Below are the code and all the weights of a small trained network. Each question names an input and a class and asks about switching units off, where a switched-off unit gives its printed mean instead of its output.

import numpy as np


def w(rows, s, z=0):
    codes = np.array(rows[::2]) - 128.0
    scale = np.full(codes.shape[1], s)
    scale[-1] = z or s
    return codes * scale


def f(y):
    return np.maximum(y, 0)


def log_softmax(a):
    a = a - a.max(-1, keepdims=True)
    return a - np.log(np.exp(a).sum(-1, keepdims=True))


def net(x, mask):
    res = np.array(x, float).reshape(1, 7) / 4 @ E
    y = f(res @ A[0][:, :-1].T + A[0][:, -1])
    res = res + np.where(mask, y, B[0][:, -1]) @ B[0][:, :-1]
    return log_softmax(res[-1] @ U[:, :-1].T + U[:, -1])


A, B = {}, {}
E = w([
[33,173,154,88,97,208,167,62,172,127,132],'x0',
[99,185,187,49,68,102,66,161,201,121,147],'x1',
[194,130,99,161,40,82,76,254,44,153,147],'x2',
[132,79,33,114,152,163,164,95,107,87,147],'x3',
[127,141,122,101,69,141,162,127,127,119,97],'x4',
[152,130,190,139,185,29,121,135,129,151,200],'x5',
[58,62,162,198,114,172,140,205,158,200,27],'x6',
],0.0059)
A[0] = w([
[135,136,85,105,108,160,144,110,119,107,93,166],'neuron 1',
[119,155,134,74,213,123,149,5,160,95,184,192],'neuron 2',
[143,147,155,95,88,101,108,151,121,123,188,245],'neuron 3',
[173,77,101,201,180,83,130,180,76,151,130,201],'neuron 4',
[141,102,120,160,138,111,141,127,104,143,109,152],'neuron 5',
[151,167,147,91,93,84,97,175,119,121,178,187],'neuron 6',
[94,128,173,126,124,131,129,142,163,149,81,148],'neuron 7',
[119,117,74,127,96,176,145,121,103,102,84,196],'neuron 8',
[83,130,200,148,129,152,126,131,191,162,58,207],'neuron 9',
[101,107,104,115,130,130,155,142,103,120,143,162],'neuron 10',
[89,120,92,120,89,199,145,120,111,107,79,183],'neuron 11',
],0.011,0.0012)
B[0] = w([
[138,119,102,120,99,157,124,105,157,142,153,164],'neuron 1',
[112,106,156,99,118,133,197,6,120,39,112,255],'neuron 2',
[130,178,115,114,78,95,126,139,97,127,130,174],'neuron 3',
[174,120,122,208,212,112,73,120,93,110,142,192],'neuron 4',
[121,96,132,142,145,131,105,133,142,118,133,151],'neuron 5',
[123,184,107,125,62,89,132,145,97,138,153,182],'neuron 6',
[92,134,171,121,149,122,138,156,135,153,97,169],'neuron 7',
[154,117,105,127,106,167,117,116,170,168,160,175],'neuron 8',
[77,113,172,97,169,130,137,198,138,141,66,199],'neuron 9',
[144,116,131,130,129,135,120,113,139,131,129,144],'neuron 10',
[143,102,82,98,102,172,136,144,184,170,152,190],'neuron 11',
],0.017,0.014)
U = w([
[118,123,154,95,114,129,234,6,113,5,144,138],'0',
[199,109,121,252,222,92,73,140,60,104,165,123],'1',
[148,254,105,115,13,48,134,174,59,135,195,233],'2',
[43,119,210,108,164,138,169,224,150,177,45,145],'3',
[165,92,62,116,71,220,153,123,194,193,181,2],'4',
],0.0055,0.00093)

Each question gives the input, the list of numbers given to net, and the class t.
The units are the neurons (one row each of A and B). Each row of codes is followed by its name. A weight is (code - 128) times the scale printed after its matrix; where a second scale follows, it is the last column's (A, B and U).
mask holds one flag per neuron, in row order. A switched-off neuron (its flag False) gives its mean, the last column of its row in B, instead of its output. The means were averaged over made-up inputs and are rounded, as every weight is.
A unit's drop is (log p(t) with every unit on - log p(t) with that unit switched off) / (log p(t) with every unit on - log p(t) with every unit switched off).
The circuit of an input: a set's keep is (log p(t) with only the set's units on - log p(t) with every unit switched off) / (log p(t) with every unit on - log p(t) with every unit switched off). Starting from all 11 units, units are removed one at a time, each time the one whose removal leaves the highest keep (on an exact tie, the one counted first), for as long as the keep stays at least 0.8.
circuit, biggest first: the units of the circuit, biggest drop first
unit that matters most: the unit with the biggest drop
k most important neurons: the k neurons with the biggest drops, biggest first
drop when u is switched off: that unit's drop, to one decimal
input [0,-5,7,-8,3,0,-3], class 2: unit that matters most -> neuron 6
input [-6,6,-2,2,6,-3,-6], class 2: circuit, biggest first -> neuron 6; neuron 3
input [4,4,0,2,0,-7,-5], class 4: circuit, biggest first -> neuron 11; neuron 8
input [6,-4,8,1,0,-2,-4], class 4: circuit, biggest first -> neuron 2; neuron 8
input [3,-1,6,3,-6,0,2], class 1: circuit, biggest first -> neuron 2; neuron 4
input [4,-1,8,2,3,4,7], class 1: 2 most important neurons -> neuron 4; neuron 2
input [4,3,-2,-8,-2,6,-1], class 3: 2 most important neurons -> neuron 9; neuron 7
input [8,2,4,3,2,-5,7], class 4: 3 most important neurons -> neuron 11; neuron 8; neuron 1
input [-8,-6,-7,-8,-7,1,5], class 1: drop when neuron 6 is switched off -> 0.0
input [0,6,2,1,7,-8,-3], class 4: drop when neuron 11 is switched off -> 0.1
input [-5,-4,3,-1,6,6,-1], class 1: drop when neuron 4 is switched off -> 0.5
